Here is a tiny trained network, its code and every weight. The questions are about switching its units off for an input and a class, where a switched-off unit gives its printed mean instead of its output.

import numpy as np


def w(rows, s, z=0):
    codes = np.array(rows[::2]) - 128.0
    scale = np.full(codes.shape[1], s)
    scale[-1] = z or s
    return codes * scale


def f(y):
    return y / 2 * (1 + np.tanh(0.7978845608 * (y + 0.044715 * y**3)))


def log_softmax(a):
    a = a - a.max(-1, keepdims=True)
    return a - np.log(np.exp(a).sum(-1, keepdims=True))


def net(x, mask):
    res = np.array(x, float).reshape(1, 7) / 4 @ E
    y = f(res @ A[0][:, :-1].T + A[0][:, -1])
    res = res + np.where(mask, y, B[0][:, -1]) @ B[0][:, :-1]
    return log_softmax(res[-1] @ U[:, :-1].T + U[:, -1])


A, B = {}, {}
E = w([
[184,114,97,254],'x0',
[101,62,135,191],'x1',
[155,130,234,92],'x2',
[2,112,47,177],'x3',
[216,161,79,137],'x4',
[111,215,120,190],'x5',
[200,70,66,76],'x6',
],0.0079)
A[0] = w([
[173,91,60,83,157],'N0',
[174,191,74,226,95],'N1',
[223,107,146,142,85],'N2',
[168,82,78,165,149],'N3',
[149,142,161,124,255],'N4',
[120,176,248,144,117],'N5',
[187,51,176,191,148],'N6',
],0.012,0.0086)
B[0] = w([
[178,171,165,115,218],'N0',
[132,252,61,185,221],'N1',
[61,80,126,180,192],'N2',
[121,155,166,157,196],'N3',
[214,192,211,80,254],'N4',
[178,230,143,93,233],'N5',
[93,50,188,125,203],'N6',
],0.011,0.0085)
U = w([
[203,129,145,36,226],'0',
[63,48,118,168,88],'1',
[125,171,97,162,149],'2',
[90,81,3,59,1],'3',
],0.011,0.0045)

Each question gives the input, the list of numbers given to net, and the class t.
The units are the neurons (one row each of A and B). Each row of codes is followed by its name. A weight is (code - 128) times the scale printed after its matrix; where a second scale follows, it is the last column's (A, B and U).
mask holds one flag per neuron, in row order. A switched-off neuron (its flag False) gives its mean, the last column of its row in B, instead of its output. The means were averaged over made-up inputs and are rounded, as every weight is.
A unit's drop is (log p(t) with every unit on - log p(t) with that unit switched off) / (log p(t) with every unit on - log p(t) with every unit switched off).
The circuit of an input: a set's keep is (log p(t) with only the set's units on - log p(t) with every unit switched off) / (log p(t) with every unit on - log p(t) with every unit switched off). Starting from all 7 units, units are removed one at a time, each time the one whose removal leaves the highest keep (on an exact tie, the one counted first), for as long as the keep stays at least 0.8.
units of the circuit, in order: the units of the circuit, biggest drop first
unit that matters most: the unit with the biggest drop
k most important neurons: the k neurons with the biggest drops, biggest first
drop of u: that unit's drop, to one decimal
input [1,0,1,0,8,1,4], class 2: units of the circuit, in order => N1; N2
input [-8,-7,-8,6,-1,-5,-5], class 3: unit that matters most => N4
input [5,3,-2,-6,-3,-2,0], class 1: units of the circuit, in order => N6; N2
input [-1,7,-5,-4,1,-7,1], class 1: 3 most important neurons => N5; N6; N4
input [7,-6,8,2,7,-2,-2], class 2: 3 most important neurons => N1; N2; N0
input [1,0,6,7,3,-1,1], class 1: 4 most important neurons => N5; N4; N1; N0
input [-2,4,4,6,5,1,-2], class 1: units of the circuit, in order => N5; N1
input [0,0,-6,0,-1,-7,-7], class 1: units of the circuit, in order => N5; N4
input [-7,0,-2,8,0,2,3], class 3: units of the circuit, in order => N4; N3
input [5,6,0,-1,8,-7,-2], class 1: 3 most important neurons => N6; N2; N5
input [-1,0,5,8,-6,-3,5], class 3: 2 most important neurons => N4; N6
input [-6,3,-3,8,-6,2,-8], class 1: 2 most important neurons => N1; N4
input [8,3,7,1,3,0,3], class 1: 3 most important neurons => N6; N2; N5
input [-7,-7,0,8,-8,1,-1], class 1: most important neuron => N5
input [2,6,0,-2,-7,5,3], class 1: drop of N6 => 0.2
input [4,1,-1,-4,6,3,4], class 2: drop of N1 => 0.3
input [-1,5,5,8,-3,2,4], class 1: drop of N4 => 0.1
input [6,2,-1,3,-7,2,8], class 1: drop of N2 => -0.1
